Each row of numbers stands for one thing and depends on some of the facts below. Use the named rows to name the rest.

Some rows with their names:
drune: [ 29 -42 -27  -8  -7   7   6 -22  -3   3   1  39 -10  19 -31  -8   1  -8
  -6  39   2  -2 -32  40 -17 -29   2 -20 -19 -43   2  -1  24   7   2]
sobeguk: [ 26   5 -11 -16 -19  24  45 -16  11  -4   7  26 -22   6   6 -29  14  15
  -6  18  18 -10 -45   0  -6  -1  -8 -33 -31   5   1 -21  18  32  11]
braplem: [ 23 -40 -12 -47  20  21  59  12 -22 -42   3  59 -37 -33  30  16 -11  -7
 -36  34  24 -55 -32   4  -5 -19 -15 -29 -29  -7  46 -16  17  69  10]
drogun: [ 25 -24   0 -44  14   9  37 -14  -4  -9  -6  55 -42 -21  30 -31   1  15
 -37  32  27 -30  -8  13 -23  -9   1 -16 -16 -17  18 -35  35  54  23]
kobrugram: [ 34 -10 -22  -1  -2  -4  16 -15  12   7 -12  24 -18 -17 -12  11  10 -11
  -9  31  15   2 -36  22   1  -9   5  -2 -31 -34  -2 -11  34  22   5]
plirobi: [  7 -48 -25 -14 -31  26   5 -12  -1  -4  -7  28  -5 -10 -34  -3 -13  15
   0  17   4 -18 -11  26 -12 -12  -5 -38 -34 -28 -12 -13  42  26  32]
klozuk: [  1 -24 -47  26 -17  13 -32  -2   9 -13 -28 -23 -19 -21 -24   8  38   5
 -12   0  29 -10 -23  23  -9  -9 -41 -21   2 -52 -10   3  26  15   1]
grafa: [ 31  -6  -3 -25 -24  14  41 -12   8   4  11  34 -15  -7   0 -30  -4  17
 -14  35   6  -6 -41   1 -20 -11  -7 -20 -13  -5  11 -13  24  27  12]
plebin: [ -3 -38 -26  11 -20   4  -3  21  16  -3   1  -7 -15   2 -28  -8  -4   2
  -9  19  -3  -5   6  21 -19  -1 -23   1 -62 -61 -12  11  29  26   0]
rivum: [ 27 -26 -23 -25 -18  10   1 -16   3   2   3  35 -20  11 -28  -7   0   1
   3  27   3 -10 -29  35  -9 -20   6 -14 -24 -51   9  -3  25   2  -2]
zinur: [ 35  -5   0 -14  -9   3  52 -11   0   2  10  42 -13  -7   4 -25  -5  -2
 -17  48   6   7 -48   0 -22 -18   1 -11  -9  -1   4  -4  30  31  -1]
firistu: [ 35 -24 -22 -17 -18   7 -11 -15   2   9  -2  34 -21   9 -29  -3   5   5
  -4  35   6 -15 -37  39  -9 -23   0 -20 -15 -51   6  -9  18  -3  12]
plinin: [ 14 -29 -25  21 -16  -4 -25  19  11   8 -14  -4 -16 -23 -30   8   7   6
 -17  29   5  -8 -14  25 -16  -8 -27  -3 -27 -62 -12   1  27  12  10]
skatrem: [ 20 -27 -21 -23 -18   8  12 -12  12   1  -2  25 -13 -19 -19  -4  -8   5
  -5  23   3  -3 -17  18 -11 -11   0  -3 -26 -43   9  -6  41  20   1]
tudruson: [ 32 -15 -29  10   1   7   9  -5  12   5  -6  13 -30  17  -4 -14  26   3
 -22  31  17 -11 -34  22 -11  -9 -21 -18 -32 -35   2 -15   3  20  10]
kestim: [  9 -22 -37  23 -10   0  -9   4  24   1 -17  -8 -12 -19 -25  11  19  -5
  -8  13  13   1 -13  23  -1   2 -21   1 -48 -54 -12  -2  32  21  -2]
klibol: [ 28  -7 -10 -48 -37 -12  10 -21  16  -3  10   5 -38  20 -21   8  -4 -15
   6  31  15 -17 -30  37  -3 -15  13   2 -29 -61  17  13  19  16  11]
klutes: [ 21 -13 -17 -11  -8  11   6   5  -3  -4   0  22 -31  -4  -7 -13   8   6
 -11  24   9  -6 -28  13 -15 -13  -8  -8 -17 -44   6  -1  28  13 -11]

Facts:
tazu	τ	plapum; buklo	τ	kedrik; panum	τ	segrore; drolur	τ	fifli
grutifles	τ	fazal; dumeklo	τ	nebom; luba	τ	ripas; pala	τ	rivum
bibresko	τ	bepom; regok	τ	segu; stopus	τ	bribre; firistu	τ	fezes
plinin	τ	zudrek; sagavak	τ	drune; bapom	τ	stuflas; tamo	τ	drozes
bepom	τ	drogun; skata	τ	grogrol; nuben	τ	drastumim; truvu	τ	graril
zages	τ	drolur; plesak	τ	refos; fledim	τ	vevus; grador	τ	druram
bobestar	τ	gratrus; gugem	τ	stostes; zeklis	τ	flosol; dragimu	τ	revudi
vibi	τ	draflepil; staletel	τ	fabomen; plebin	τ	triklin; zesulel	τ	bibresko
raploklik	τ	dragimu; flosol	τ	grafa; fabomen	τ	skata; tubarer	τ	firistu
revudi	τ	fazel; gitrol	τ	baplos; plapum	τ	dravim; soflas	τ	foflal
plodrene	τ	zages; planas	τ	tamo; stuflas	τ	nisur; pluvol	τ	vibi
bribre	τ	sobeguk; zisus	τ	nobol; lafitu	τ	gakon; duki	τ	besutir
gratrus	τ	terul; graril	τ	rovil; vevus	τ	zodel; bokul	τ	raploklik
refos	τ	brefe; rovil	τ	truske; nebom	τ	zinur; drune	τ	liklu
kestim	τ	tutrin; grafa	τ	nanek; bikar	τ	stabra; staflon	τ	rodrus
besutir	τ	panak; gakon	τ	mukiske; brazipan	τ	gitrol; raplam	τ	duki
segrore	τ	fovi; sobu	τ	brugrel; feflem	τ	klasko; drogun	τ	braplem
dribrok	τ	banu; fovi	τ	paklaban; rato	τ	tazu; drozes	τ	gutir
fikel	τ	bupok; klozuk	τ	brazipan; foflal	τ	skogun; dudi	τ	kliklibis
klasko	τ	bapom; driskol	τ	rira; steste	τ	klibol; klustenun	τ	zisus
tutrin	τ	giplos; busten	τ	grutifles; tivizo	ω	gakon; drastumim	ω	stabra
truske	ω	bupok; zezatron	ω	fegra; buklo	ω	terul; ripas	ω	stuflas
bropim	ω	dudi; liklu	ω	baplos; klotre	ω	kedrik; grutifles	ω	giplos
dumeklo	ω	zages; doklu	ω	stopus; luba	ω	bikar; leloru	ω	zelur
pala	ω	zodel; zinur	ω	fikel; fazel	ω	kestim; nobol	ω	fazal
stopus	ω	ripas; plugriplar	ω	truske; firistu	ω	plinin; plinin	ω	muvak
sagavak	ω	refos; bapom	ω	braplem; rodrus	ω	fleskem; tamo	ω	plesak
vidrotren	ω	skigrupek; koton	ω	kliklibis; bepom	ω	zinur; skata	ω	vibi
pakunuk	ω	bapom; triklin	ω	pustel; zages	ω	klutes; skatrem	ω	buklo
fledim	ω	driskol; braplem	ω	tazu; grador	ω	fabomen; bizo	ω	bezen
bezen	ω	tudruson; fegra	ω	klibol; skogun	ω	grutifles; rebagro	ω	biklis
kliklibis	ω	sobeguk; vibi	ω	gitrol; biklis	ω	fledim; staletel	ω	rebagro
plebin	ω	tivizo; draflepil	ω	tubarer; tegrir	ω	firistu; stostes	ω	grotram
zisu	ω	tutrin; zesulel	ω	pakunuk; raploklik	ω	busten; flosol	ω	panum
fabomen	ω	rivum; tubarer	ω	dribar; bupok	ω	soflas; pustel	ω	mukiske
plapum	ω	klozuk; dustol	ω	sagavak; ploplar	ω	koton; pluvol	ω	dustol
fifli	ω	filorek; mukiske	ω	mesafo; zisus	ω	segu; zelur	ω	tegrir
duki	ω	plodrene; fleskem	ω	paklaban; gratrus	ω	plebin; graril	ω	segrore
skigrupek	ω	fovi; vevus	ω	doklu; rivum	ω	klotre; bokul	ω	plapum
refos	ω	besutir; paklaban	ω	plugriplar; nebom	ω	bravokir; sozakli	ω	bepom
drune	ω	grogrol; grogrol	ω	graril; klibol	ω	zeklis; bikar	ω	vevus
druram	ω	duki; gakon	ω	drozes; brazipan	ω	drastumim; kedrik	ω	vidrotren
gibro	ω	bobestar; toklol	ω	nanek; sobu	ω	brefe; rira	ω	plirobi
bragrek	ω	zisus; segu	ω	brikek; feflem	ω	pluvol; gutir	ω	zudrek
brikek	ω	flosol; zodel	ω	druram; dribrok	ω	dravim; fovi	ω	fazel
rato	ω	fifli; drozes	ω	triklin; filorek	ω	bribre; foflal	ω	skatrem
klasko	ω	gugem; plirobi	ω	nobol; bravokir	ω	dribrok; nanek	ω	dragimu
klutes	ω	nebom; brebrimim	ω	drune; dravim	ω	toklol; steste	ω	klasko
stabra	ω	kobrugram; banu	ω	bibresko; sidam	ω	zisu; giplos	ω	sugron
tutrin	ω	rovil; busten	ω	staletel

Name these rows:
No name comes twice in this set of rows, the named rows included.
[ 15 -41 -14 -35 -28  15   9  -2  -3  -2  20  35 -22  33 -31 -25 -20   7
   2  33 -11 -14 -12  33 -24 -22   4 -15 -41 -57   9   8  22   7   0] -> gratrus
[ 38 -16  -8  -9  -4  16  46  -9   8  12  12  56  -2 -12  -1 -38  -6  17
 -19  43  -7   8 -39  -1 -24 -13  -5 -13 -21  -2  10 -19  29  21  -5] -> zodel
[ 34 -16 -28   2  -9   6   1 -14  15   9 -13  18 -20 -10 -14   3  18   6
 -13  26  18 -11 -36  25  -3  -8 -11 -18 -25 -34   0 -21  20  18  19] -> muvak
[ 32 -26  -6 -29 -17  -4   0  -4 -12   6   7  44 -21   1 -31  -1 -17  -6
  -1  46  -6  -5 -32  34 -17 -30  16  -2 -11 -58   5   9  35  -3  -4] -> brazipan
[ 19 -13   4 -49 -42 -14  13   4   7  -4  13  -1 -41   0 -13   0 -22  -3
 -10  39   7 -19 -15  18 -21 -15   1  10 -19 -60  16  19  28  28  17] -> zezatron
[ -6 -38 -27   8 -29  12 -41  23 -12 -14 -14 -15 -23 -23 -29  -6   8  17
 -17  15  10 -15 -11  19 -33 -23 -40 -17  22 -66  -6  21  32   8  -2] -> bokul
[ 13 -22 -33  37   8 -11   3   7  14   0 -16  -1 -12 -13 -20  13  18 -25
 -14  28  11  15 -19  22  -7  -6 -15  10 -45 -50 -19   9  35  25 -15] -> fikel
[ 34  -3 -16 -26 -23  14  47 -34  27   5   2  33  -5 -22  -2 -15   3  10
  -5  22  15   0 -42   2  -4  -2  -1 -16 -22   1  12 -23  35  32  11] -> terul
[ 20  -7 -32  27   0  18 -26  30  29  22 -12  23 -12 -36 -24  -4  19  32
  -1   1  -7  -5  -9  13   9  19 -19   4 -78 -62  -9 -32  31  -8 -17] -> gugem
[ 37 -26 -31  -1  -1  -4  27 -18  34  12   1  14 -17  15  -8 -12  12  -6
 -23  39  10   0 -21  24 -13  -5 -13   4 -49 -41  15 -12   9  30   8] -> dribar
[ 14 -22 -12   9 -13  17 -35  54   8  21   2  31 -16 -38 -30 -18 -11  43
  -6  16 -27 -11   3  10 -15   5 -17   9 -59 -77  -5 -14  37 -16 -19] -> steste
[ 29 -23 -19   1  -6   7   4   7   2   4   1  17 -31  15  -7 -21  11   9
 -25  39   7 -13 -28  20 -23 -16 -20 -15 -23 -43   4  -5   6  17   8] -> bezen
[ 21 -24  -4 -44 -33  15  45 -15   8  -5  19  30 -11  -8  -3 -41 -19  17
 -16  35  -1  -2 -26  -3 -37 -20 -11 -10   8 -14  25   4  33  30   0] -> skata
[ 29 -10 -24 -25 -21  16  53 -39  29  -4   5  22  -7  -6   3 -27  11   6
 -11  21  18   4 -38   1 -13  -6 -12 -15 -12   0  22 -13  27  38   3] -> gitrol

Now the same things, written a new way:
Some rows with their names:
brazipan: [ 10  13  18  -6 -28  19  22  15  -8  -1  -6   8  -7  53  -8   1  -9 -11
  15  29   8 -12   2  36   3 -14  -8   8 -12  10  23  -5   1  19  -9]
bobestar: [ 25  32  11  -2 -34  13  35   9   6  -1 -18   5  -4  65   1 -21  -6   6
   8  30   5   1  -6  41   8 -14  -5  12 -18  25  21 -15  -7   6   3]
zisus: [ 29   3  44  -7 -23  16  25  24 -11  16  14   0  -7  47   0   2  -7 -11
  21  24  14 -23   2  31  -4 -17 -17 -29 -23   8  31  -2  -4  28 -17]
fovi: [-10 -15  24 -17  -8  41  -8  32  -4 -15  -6  15 -15  56 -18  -1 -15  -8
  13  31   3  -1   9  30  -8 -24 -14   9 -30   6  22   5   3  30 -37]
rato: [ 21  26   8   0 -38  14  28   4  -5  -1 -14  -1  -7  66   5 -12  -7  -8
  11  25  12  -1  -1  46   6 -19  -7  14  -8  15  22 -19   0  10  -6]
plebin: [ 18  28   7  10 -39   9  18  14  -6   6 -17   2  -7  64   9 -10  -8  -7
  17  34  11   5   1  49   7 -18   4  16  -8  20  22 -19   3   6 -11]
koton: [ 19   5  20  -6 -21  19  15  23  -7   1   4  13  -7  44 -11  11 -12 -24
  13  29   6 -27   3  26  -1 -14  -6   8 -11  12  15  -3   3  22 -11]
stabra: [-11  -9  36 -19  -7  30  13  34 -12   1  13  27  -5  26 -36  24 -13 -12
  21  37  -1 -33   8  17  -6  -5 -12  -4 -20   0  27  20   3  38 -12]
klotre: [  7   9  30  -9 -13  24  -3  38  -3  -5 -25  13   2  54  16  12 -15 -29
   5  19  21 -13   5  16  11 -10 -19  25  -9   4  20   0   2  31 -17]
ripas: [  6  -3  48 -27   4  20   6  28  -7  -6  10  19  -5  37 -52  29 -10   4
  22  37   5 -44   9  23  -7  -6  -4  23 -16  -7  21  28   3  32 -23]
brefe: [ -7  -4  39 -21  -3  29  19  40  -2   2   9  32  -2  26 -40  16 -13   0
  18  42  -6 -30   3  12  -5   0  -9  -6 -30  10  25  22  -4  33  -5]
grotram: [ 24  12  23  -8 -17  18  22  29   5   2  -1  20  -4  43 -16   2 -12  -9
   9  35  -2 -24  -3  22   0  -9  -4   6 -22  24  14   0  -4  17  -2]
nobol: [-10 -10  35 -20  -7  29  14  34 -13   1  14  26  -4  27 -36  25 -14 -13
  20  37   0 -33   8  17  -6  -5 -12  -4 -20   0  26  19   3  37 -13]
nisur: [ -7  -4  38 -21  -3  28  18  39  -3   2   9  32  -2  26 -40  17 -13   0
  18  42  -6 -30   3  13  -5   0 -10  -6 -29  10  25  22  -3  34  -6]
paklaban: [-15 -11  35 -24  -8  38   6  34  -2   5  13  38  -1  23 -57  11  -8 -50
  23  53   9 -43  12  20  -2 -24 -30   4 -12   5  33  16   1  38  11]
dustol: [ 16  -8  10   5 -19  28   3  17  -7 -17  16  17  -9  22 -19  15 -15  -9
  12  27  32 -29   9  40   7   1 -14 -20 -16   0   0 -15  -7  12   7]
vidrotren: [  6  -4  24 -11 -10  34 -14  38   0 -13 -19  12  -8  61   7   1 -17 -23
   5  22  14  -4   6  23   1 -22 -16  22 -20   9  16  -2   3  28 -32]
bravokir: [ -6  11  15 -18  -9  23  33  27 -16  -2  19   7 -15  53 -27   8 -15 -40
  18  22   3 -16  -7  23 -11 -10 -16  30 -14  27  10 -17  -1  11 -26]

Name these rows:
No name comes twice in this set of rows, the named rows included.
[-15  -6  37 -10  -6  25   2  46 -11  10   8  31  -6  26 -34  26 -14 -11
  27  49   0 -24   9  21  -4  -3   0  -1 -21   7  26  18   6  31 -20] -> mukiske
[  1   2  10 -14 -14  27  24  21 -13  -7  21   8 -19  52 -28   1 -15 -28
  17  26  -5 -17  -2  27 -17 -19  -9  19 -18  28  10 -15   2  13 -29] -> klutes
[ 22 -16  66 -16  -8  22  19  41 -15  24  33   9  -7  28 -14  19 -10 -13
  28  28  12 -41   6  17 -12 -13 -22 -51 -32   1  35  15  -4  43 -24] -> segu
[  2  -3  14  -1 -21  27  12  15  -8 -15   7  16  -7  29 -22   9 -12   1
  16  30  25 -19   7  42   7   0 -15 -15 -19  -1  13  -8  -7  16   4] -> refos
[ 19  28  11   0 -37  14  27   7  -5  -2 -20  -1  -4  68  11 -11  -7 -11
  10  23  16   0  -1  43  10 -17 -10  17  -7  12  23 -17  -1  12  -5] -> grador
[ 18  11  -3  12 -38  23  16  -2  -5 -21  -1   2  -9  43  -2  -8 -10   6
  11  21  38  -4   5  60  15  -4 -14 -14 -13   1   7 -29 -10   0  12] -> sagavak
[ 38  31  20  -6 -29   5  21  -3  -1  -8 -16  -9  -7  74  -8  -7  -3   7
  12  25  16 -13   1  52   6 -21   0  40  -4   7  18 -11   0   7 -15] -> bikar
[-16 -23  33 -22   0  41  -5  39  -7  -9   7  25 -12  38 -35  13 -16  -8
  18  38  -2 -17  10  20 -11 -16 -14   0 -32   2  24  18   3  38 -32] -> fazel
[ 28   5  28  -6 -20  17  16  26  -6   7   8  10  -8  45  -7   9 -12 -24
  14  28   9 -28   2  27  -2 -15 -10  -2 -15  14  17  -5   1  23 -14] -> bragrek
[  5  19  25  -7 -25  19  17  22  -8  -2 -22   8   2  56   9   5 -10 -17
  11  22  18  -8   3  29  12  -9 -17  17  -7   2  27  -3   1  25  -7] -> fabomen
[  8   8  36 -19  -7  21  20  29   2  -1   1  23  -3  39 -36   8  -9   9
  15  39  -2 -27   1  22  -2  -4  -5  10 -25  11  22  16  -4  24  -7] -> stuflas
[-22   4  43 -25   1  25  24  42 -17   8  11  24  -1  30 -37  33 -14 -31
  24  31  10 -31   0  11   1   8 -23  11 -15   0  27  14  -1  33  -9] -> nanek
[ 36  30  20  -1 -35  11  37  12   6   6 -13  -1  -4  65   8 -23  -5   6
  10  27   8  -1  -7  41   6 -16  -8  -2 -22  25  24 -16  -9   8   0] -> panum

